Below are the code and all the weights of a small trained network. Each question names an input and a class and asks about switching units off, where a switched-off unit gives its printed mean instead of its output.

import numpy as np


def w(rows, s, z=0):
    codes = np.array(rows[::2]) - 128.0
    scale = np.full(codes.shape[1], s)
    scale[-1] = z or s
    return codes * scale


def f(y):
    return np.maximum(y, 0)


def log_softmax(a):
    a = a - a.max(-1, keepdims=True)
    return a - np.log(np.exp(a).sum(-1, keepdims=True))


def net(x, mask):
    res = np.array(x, float).reshape(1, 6) / 4 @ E
    y = f(res @ A[0][:, :-1].T + A[0][:, -1])
    res = res + np.where(mask, y, B[0][:, -1]) @ B[0][:, :-1]
    return log_softmax(res[-1] @ U[:, :-1].T + U[:, -1])


A, B = {}, {}
E = w([
[80,111,6,112,160,167,208,131,162,106],'x0',
[131,110,137,141,154,118,141,123,111,129],'x1',
[92,191,91,28,188,120,98,153,49,182],'x2',
[136,137,114,139,110,132,138,126,127,161],'x3',
[174,218,167,173,169,111,197,175,178,102],'x4',
[118,131,111,120,132,90,117,120,154,140],'x5',
],0.015)
A[0] = w([
[52,193,104,34,201,115,103,205,18,214,24],'neuron 1',
[76,68,117,48,101,140,83,13,91,119,88],'neuron 2',
[101,150,128,68,177,180,111,130,74,140,73],'neuron 3',
[213,158,206,142,90,79,81,102,113,139,164],'neuron 4',
[96,111,83,114,184,160,152,135,153,149,151],'neuron 5',
[63,33,96,79,93,151,74,92,58,182,90],'neuron 6',
[108,90,30,98,171,214,196,123,191,92,133],'neuron 7',
[65,111,25,117,149,165,186,181,126,119,155],'neuron 8',
[191,255,161,114,197,82,221,225,173,115,76],'neuron 9',
[70,92,44,110,152,173,216,108,128,142,170],'neuron 10',
[98,82,140,169,99,154,205,103,208,110,3],'neuron 11',
[194,116,35,81,155,135,171,116,90,123,131],'neuron 12',
[176,9,124,127,93,155,97,85,177,126,67],'neuron 13',
[120,158,110,53,132,126,137,137,86,141,67],'neuron 14',
[174,126,244,103,106,73,26,144,37,225,147],'neuron 15',
],0.0096,0.0037)
B[0] = w([
[111,54,196,206,74,65,163,161,209,108,252],'neuron 1',
[138,115,106,75,155,164,175,135,63,170,203],'neuron 2',
[81,115,138,166,84,112,133,169,119,155,182],'neuron 3',
[69,165,165,129,150,165,135,82,125,105,210],'neuron 4',
[123,129,158,106,127,127,73,107,111,77,173],'neuron 5',
[206,80,26,84,119,164,133,164,68,206,219],'neuron 6',
[80,140,174,129,180,147,82,104,119,94,211],'neuron 7',
[117,186,148,128,148,122,117,89,114,99,205],'neuron 8',
[220,115,2,77,114,163,182,144,50,160,248],'neuron 9',
[111,167,135,77,187,154,88,123,149,114,207],'neuron 10',
[123,123,191,182,83,99,131,162,151,120,186],'neuron 11',
[72,145,152,89,121,96,130,114,140,98,175],'neuron 12',
[114,85,138,157,71,69,207,167,126,158,191],'neuron 13',
[119,123,155,155,97,156,192,135,184,157,175],'neuron 14',
[73,193,134,61,144,159,89,64,166,94,239],'neuron 15',
],0.011,0.022)
U = w([
[49,248,190,72,190,138,6,37,142,117,255],'0',
[211,125,50,83,138,144,148,155,48,183,147],'1',
[100,85,224,215,71,78,186,160,235,135,13],'2',
],0.011,0.00048)

Each question gives the input, the list of numbers given to net, and the class t.
The units are the neurons (one row each of A and B). Each row of codes is followed by its name. A weight is (code - 128) times the scale printed after its matrix; where a second scale follows, it is the last column's (A, B and U).
mask holds one flag per neuron, in row order. A switched-off neuron (its flag False) gives its mean, the last column of its row in B, instead of its output. The means were averaged over made-up inputs and are rounded, as every weight is.
A unit's drop is (log p(t) with every unit on - log p(t) with that unit switched off) / (log p(t) with every unit on - log p(t) with every unit switched off).
most important unit: the unit with the biggest drop
k most important neurons: the k neurons with the biggest drops, biggest first
drop of u: that unit's drop, to one decimal
input [7,7,-4,-3,-6,6], class 0: 2 most important neurons : [neuron 7; neuron 9]
input [7,-6,4,-4,6,0], class 0: most important unit : neuron 7
input [0,-4,-5,5,5,-3], class 1: 2 most important neurons : [neuron 1; neuron 9]
input [-8,1,-8,6,0,1], class 0: 3 most important neurons : [neuron 15; neuron 1; neuron 4]
input [-1,1,-3,-4,-3,-6], class 1: 3 most important neurons : [neuron 1; neuron 14; neuron 3]
input [7,-6,-4,-6,-7,-8], class 0: 4 most important neurons : [neuron 7; neuron 9; neuron 10; neuron 8]
input [-2,-4,7,0,-5,-1], class 2: 2 most important neurons : [neuron 1; neuron 9]
input [4,-5,-4,-4,5,3], class 1: 2 most important neurons : [neuron 9; neuron 1]
input [-3,-4,-1,-1,-4,-2], class 1: 3 most important neurons : [neuron 6; neuron 7; neuron 10]
input [-4,-2,-2,4,3,7], class 0: 2 most important neurons : [neuron 6; neuron 1]
input [-3,3,6,-8,-4,6], class 2: 2 most important neurons : [neuron 1; neuron 9]
input [4,-6,2,5,4,-6], class 0: 2 most important neurons : [neuron 6; neuron 7]
input [7,1,-2,1,7,-6], class 0: 4 most important neurons : [neuron 7; neuron 6; neuron 8; neuron 10]
input [-1,6,4,-6,8,0], class 1: most important unit : neuron 9
input [7,-8,8,0,6,1], class 2: 2 most important neurons : [neuron 1; neuron 15]
input [-2,5,6,0,-3,0], class 2: drop of neuron 1 : 1.2
input [-3,8,8,5,0,4], class 2: drop of neuron 1 : 1.1
input [4,6,8,-7,4,-8], class 2: drop of neuron 1 : 1.1
